Below are the code and all the weights of a small trained network. Each question names an input and a target symbol and asks about switching units off, where a switched-off unit gives its printed mean instead of its output.

import numpy as np


def w(rows, s, z=0):
    codes = np.array(rows[::2]) - 128.0
    scale = np.full(codes.shape[1], s)
    scale[-1] = z or s
    return codes * scale


def norm(h):
    return h / np.sqrt((h * h).mean(-1, keepdims=True) + 1e-5)


def f(y):
    return np.maximum(y, 0)


def softmax(a):
    e = np.exp(a - a.max(-1, keepdims=True))
    return e / e.sum(-1, keepdims=True)


def log_softmax(a):
    a = a - a.max(-1, keepdims=True)
    return a - np.log(np.exp(a).sum(-1, keepdims=True))


def net(x, mask):
    ids = ['ΓΔΞΣζμ'.index(c) for c in x.split()]
    T = len(ids)
    res = E[ids] + P[:T]
    q, k, v = (norm(res) @ M[0].T for M in (Q, K, V))
    z = softmax(np.where(np.tri(T) > 0, q @ k.T / 2**0.5, -1e9)) @ v
    res = res + np.where(mask[0], z, O[0][:, -1]) @ O[0][:, :-1]
    y = f(norm(res) @ A[0][:, :-1].T + A[0][:, -1])
    res = res + np.where(mask[1:9], y, B[0][:, -1]) @ B[0][:, :-1]
    return log_softmax(norm(res)[-1] @ U[:, :-1].T + U[:, -1])


Q, K, V, O, A, B = {}, {}, {}, {}, {}, {}
E = w([
[205,6,83,103],'Γ',
[187,13,87,139],'Δ',
[198,7,78,122],'Ξ',
[234,31,93,56],'Σ',
[88,139,83,51],'ζ',
[132,107,233,123],'μ',
],0.015)
P = w([
[84,8,148,231],'0',
[54,51,151,116],'1',
[63,86,150,115],'2',
[87,101,139,118],'3',
[107,112,129,101],'4',
[118,125,131,105],'5',
[132,133,127,98],'6',
[143,151,117,80],'7',
[157,162,110,69],'8',
[165,170,94,68],'9',
],0.017)
Q[0] = w([
[119,131,120,111],'head 1',
[71,134,249,137],'head 1',
],0.012)
K[0] = w([
[133,143,163,143],'head 1',
[54,3,88,160],'head 1',
],0.011)
V[0] = w([
[249,84,177,169],'head 1',
[69,146,253,120],'head 1',
],0.013)
O[0] = w([
[237,70,157,145,1],'head 1',
[122,158,251,174,66],'head 1',
],0.012,0.0017)
A[0] = w([
[99,86,249,118,215],'neuron 1',
[85,108,77,55,147],'neuron 2',
[70,146,84,163,3],'neuron 3',
[121,202,133,109,83],'neuron 4',
[153,76,138,118,173],'neuron 5',
[143,101,207,31,77],'neuron 6',
[158,175,193,163,184],'neuron 7',
[113,223,146,91,81],'neuron 8',
],0.017,0.0035)
B[0] = w([
[231,175,165,181,198],'neuron 1',
[121,151,77,225,247],'neuron 2',
[229,159,90,43,148],'neuron 3',
[195,156,128,75,152],'neuron 4',
[52,217,77,91,189],'neuron 5',
[171,179,175,204,203],'neuron 6',
[158,244,54,102,141],'neuron 7',
[155,170,187,49,168],'neuron 8',
],0.011,0.014)
U = w([
[105,87,143,113,49],'Γ',
[122,87,133,215,255],'Δ',
[94,87,142,115,81],'Ξ',
[158,119,110,7,223],'Σ',
[100,189,75,145,124],'ζ',
[155,153,178,144,74],'μ',
],0.015,0.0046)

Each question gives the input, a string of symbols that net reads in full, and the target symbol t.
The units are the heads (2 rows each of Q, K, V and O) and the neurons (one row each of A and B). Each row of codes is followed by its name. A weight is (code - 128) times the scale printed after its matrix; where a second scale follows, it is the last column's (O, A, B and U).
mask holds one flag per unit, heads first, then neurons. A switched-off unit (its flag False) gives its mean, the last column of its rows in O or B, instead of its output. The means were averaged over made-up inputs and are rounded, as every weight is.
A unit's drop is (log p(t) with every unit on - log p(t) with that unit switched off) / (log p(t) with every unit on - log p(t) with every unit switched off).
The circuit of an input: a set's keep is (log p(t) with only the set's units on - log p(t) with every unit switched off) / (log p(t) with every unit on - log p(t) with every unit switched off). Starting from all 9 units, units are removed one at a time, each time the one whose removal leaves the highest keep (on an exact tie, the one counted first), for as long as the keep stays at least 0.8.
units of the circuit, in order: the units of the circuit, biggest drop first
k most important neurons: the k neurons with the biggest drops, biggest first
drop when u is switched off: that unit's drop, to one decimal
input μ ζ ζ Ξ ζ Γ Ξ Σ Δ, target Σ: units of the circuit, in order => head 1
input Σ Σ Σ μ Δ, target μ: 2 most important neurons => neuron 2; neuron 5
input μ Γ Σ Δ, target Σ: 3 most important neurons => neuron 2; neuron 6; neuron 5
input ζ Δ Ξ Γ μ ζ ζ, target Σ: 2 most important neurons => neuron 8; neuron 4
input Σ Σ Σ Γ, target Σ: units of the circuit, in order => head 1; neuron 2
input Γ ζ μ ζ, target μ: units of the circuit, in order => head 1; neuron 5; neuron 8
input Δ Σ ζ, target Δ: units of the circuit, in order => neuron 2; neuron 5
input ζ Γ Γ Γ ζ ζ μ Ξ, target μ: 2 most important neurons => neuron 2; neuron 1
input ζ Γ ζ Σ Ξ Σ Ξ, target Σ: 2 most important neurons => neuron 6; neuron 2
input Σ Γ μ Γ Σ Ξ, target Σ: 4 most important neurons => neuron 2; neuron 5; neuron 1; neuron 6
input ζ Ξ ζ Δ μ ζ ζ ζ Σ, target ζ: drop when neuron 8 is switched off => 0.0
input Δ ζ μ ζ ζ ζ, target Σ: drop when head 1 is switched off => 1.6
input ζ μ Ξ Σ ζ Σ μ Σ, target μ: drop when neuron 2 is switched off => 0.2
input ζ ζ ζ Σ Γ Ξ Γ Σ μ Δ, target μ: units of the circuit, in order => head 1
